Here is a tiny trained network, its code and every weight. The questions are about switching its units off for an input and a class, where a switched-off unit gives its printed mean instead of its output.

import numpy as np


def w(rows, s, z=0):
    codes = np.array(rows[::2]) - 128.0
    scale = np.full(codes.shape[1], s)
    scale[-1] = z or s
    return codes * scale


def norm(h):
    return h / np.sqrt((h * h).mean(-1, keepdims=True) + 1e-5)


def f(y):
    return y / 2 * (1 + np.tanh(0.7978845608 * (y + 0.044715 * y**3)))


def log_softmax(a):
    a = a - a.max(-1, keepdims=True)
    return a - np.log(np.exp(a).sum(-1, keepdims=True))


def net(x, mask):
    res = np.array(x, float).reshape(1, 2) / 4 @ E
    u = 0
    for l in range(2):
        y = f(norm(res) @ A[l][:, :-1].T + A[l][:, -1])
        res = res + np.where(mask[u : u + 7], y, B[l][:, -1]) @ B[l][:, :-1]
        u += 7
    return log_softmax(norm(res)[-1] @ U[:, :-1].T + U[:, -1])


A, B = {}, {}
E = w([
[174,70,178,214,160,146,153,151,131,6,65],'x0',
[122,96,147,69,181,167,186,109,101,96,161],'x1',
],0.012)
A[0] = w([
[150,80,127,159,147,147,123,105,175,126,106,80],'0.n1',
[63,114,104,186,40,111,89,133,129,146,92,69],'0.n2',
[126,173,104,26,123,133,137,130,123,151,200,25],'0.n3',
[96,144,48,12,104,147,179,87,144,219,243,155],'0.n4',
[68,128,123,56,158,165,126,70,119,174,163,4],'0.n5',
[110,164,82,79,92,112,134,84,87,183,156,68],'0.n6',
[147,193,57,181,108,47,2,160,214,158,65,88],'0.n7',
],0.008,0.0035)
B[0] = w([
[49,132,135,121,230,179,86,98,114,134,168,141],'0.n1',
[242,78,106,164,78,122,64,161,138,162,166,168],'0.n2',
[59,196,122,84,166,147,196,184,139,175,179,185],'0.n3',
[163,107,142,35,173,1,227,99,72,39,169,254],'0.n4',
[73,33,126,136,96,85,175,123,193,209,216,175],'0.n5',
[130,165,130,75,151,139,114,88,25,4,107,188],'0.n6',
[229,130,156,182,66,150,6,102,209,141,85,224],'0.n7',
],0.0077,0.015)
A[1] = w([
[73,153,149,77,156,103,161,157,96,194,154,118],'1.n1',
[79,172,131,128,106,124,104,179,130,134,128,147],'1.n2',
[1,164,76,80,87,126,181,111,68,165,183,123],'1.n3',
[122,139,97,187,84,192,95,163,187,191,83,3],'1.n4',
[185,184,100,95,74,128,54,99,141,140,149,67],'1.n5',
[189,185,121,102,76,79,96,109,150,158,129,86],'1.n6',
[116,115,177,137,124,208,130,159,93,110,139,82],'1.n7',
],0.012,0.0036)
B[1] = w([
[249,137,98,103,164,155,131,96,137,122,154,224],'1.n1',
[167,105,168,121,91,85,163,127,139,65,143,116],'1.n2',
[152,27,117,91,138,206,147,98,180,91,204,254],'1.n3',
[198,45,142,60,94,169,93,59,238,140,251,208],'1.n4',
[54,164,166,161,120,126,188,147,80,123,92,243],'1.n5',
[91,123,102,151,146,127,161,186,94,146,114,239],'1.n6',
[64,147,149,152,107,159,135,110,81,125,83,172],'1.n7',
],0.014,0.009)
U = w([
[97,155,13,118,213,120,71,178,144,196,81,35],'0',
[53,102,182,164,225,197,157,97,69,70,22,188],'1',
[200,84,176,175,54,157,21,94,182,159,141,214],'2',
[73,109,124,100,115,132,116,129,138,174,123,19],'3',
[198,98,93,26,162,117,196,87,116,116,208,228],'4',
[125,200,87,115,163,141,84,77,133,165,111,2],'5',
[119,181,146,155,46,44,170,209,7,167,102,140],'6',
[106,172,99,98,135,137,74,83,122,157,116,17],'7',
],0.015,0.0048)

Each question gives the input, the list of numbers given to net, and the class t.
The units are the neurons (one row each of A and B). Each row of codes is followed by its name. A weight is (code - 128) times the scale printed after its matrix; where a second scale follows, it is the last column's (A, B and U).
mask holds one flag per neuron, layer by layer. A switched-off neuron (its flag False) gives its mean, the last column of its row in B, instead of its output. The means were averaged over made-up inputs and are rounded, as every weight is.
A unit's drop is (log p(t) with every unit on - log p(t) with that unit switched off) / (log p(t) with every unit on - log p(t) with every unit switched off).
The circuit of an input: a set's keep is (log p(t) with only the set's units on - log p(t) with every unit switched off) / (log p(t) with every unit on - log p(t) with every unit switched off). Starting from the 12 units with the biggest drops (on a tie, the unit counted first), units are removed one at a time, each time the one whose removal leaves the highest keep (on an exact tie, the one counted first), for as long as the keep stays at least 0.8.
units of the circuit, in order: the units of the circuit, biggest drop first
most important unit: the unit with the biggest drop
top k neurons: the k neurons with the biggest drops, biggest first
k most important neurons of layer l: the k neurons of layer l with the biggest drops, biggest first
drop of u: that unit's drop, to one decimal
input [5,-3], class 2: units of the circuit, in order	(0.n4)
input [2,0], class 1: 3 most important neurons of layer 0	(0.n7 0.n4 0.n3)
input [2,7], class 1: top 2 neurons	(0.n4 0.n3)
input [-4,-8], class 6: top 2 neurons	(1.n5 1.n6)
input [-3,-6], class 6: top 3 neurons	(1.n5 1.n6 1.n3)
input [-3,-2], class 6: top 2 neurons	(0.n7 1.n3)
input [1,0], class 1: top 2 neurons	(0.n7 0.n4)
input [7,-3], class 1: top 3 neurons	(0.n7 0.n2 1.n4)
input [-7,-5], class 6: top 2 neurons	(0.n7 1.n5)
input [8,-5], class 2: top 2 neurons	(0.n4 0.n6)
input [0,0], class 0: top 2 neurons	(0.n4 0.n3)
input [3,0], class 1: top 2 neurons	(0.n7 0.n4)
input [2,-2], class 2: drop of 0.n4	1.6
input [4,-1], class 1: most important unit	0.n7
input [4,4], class 1: drop of 0.n4	0.1
input [5,6], class 1: drop of 1.n6	0.0
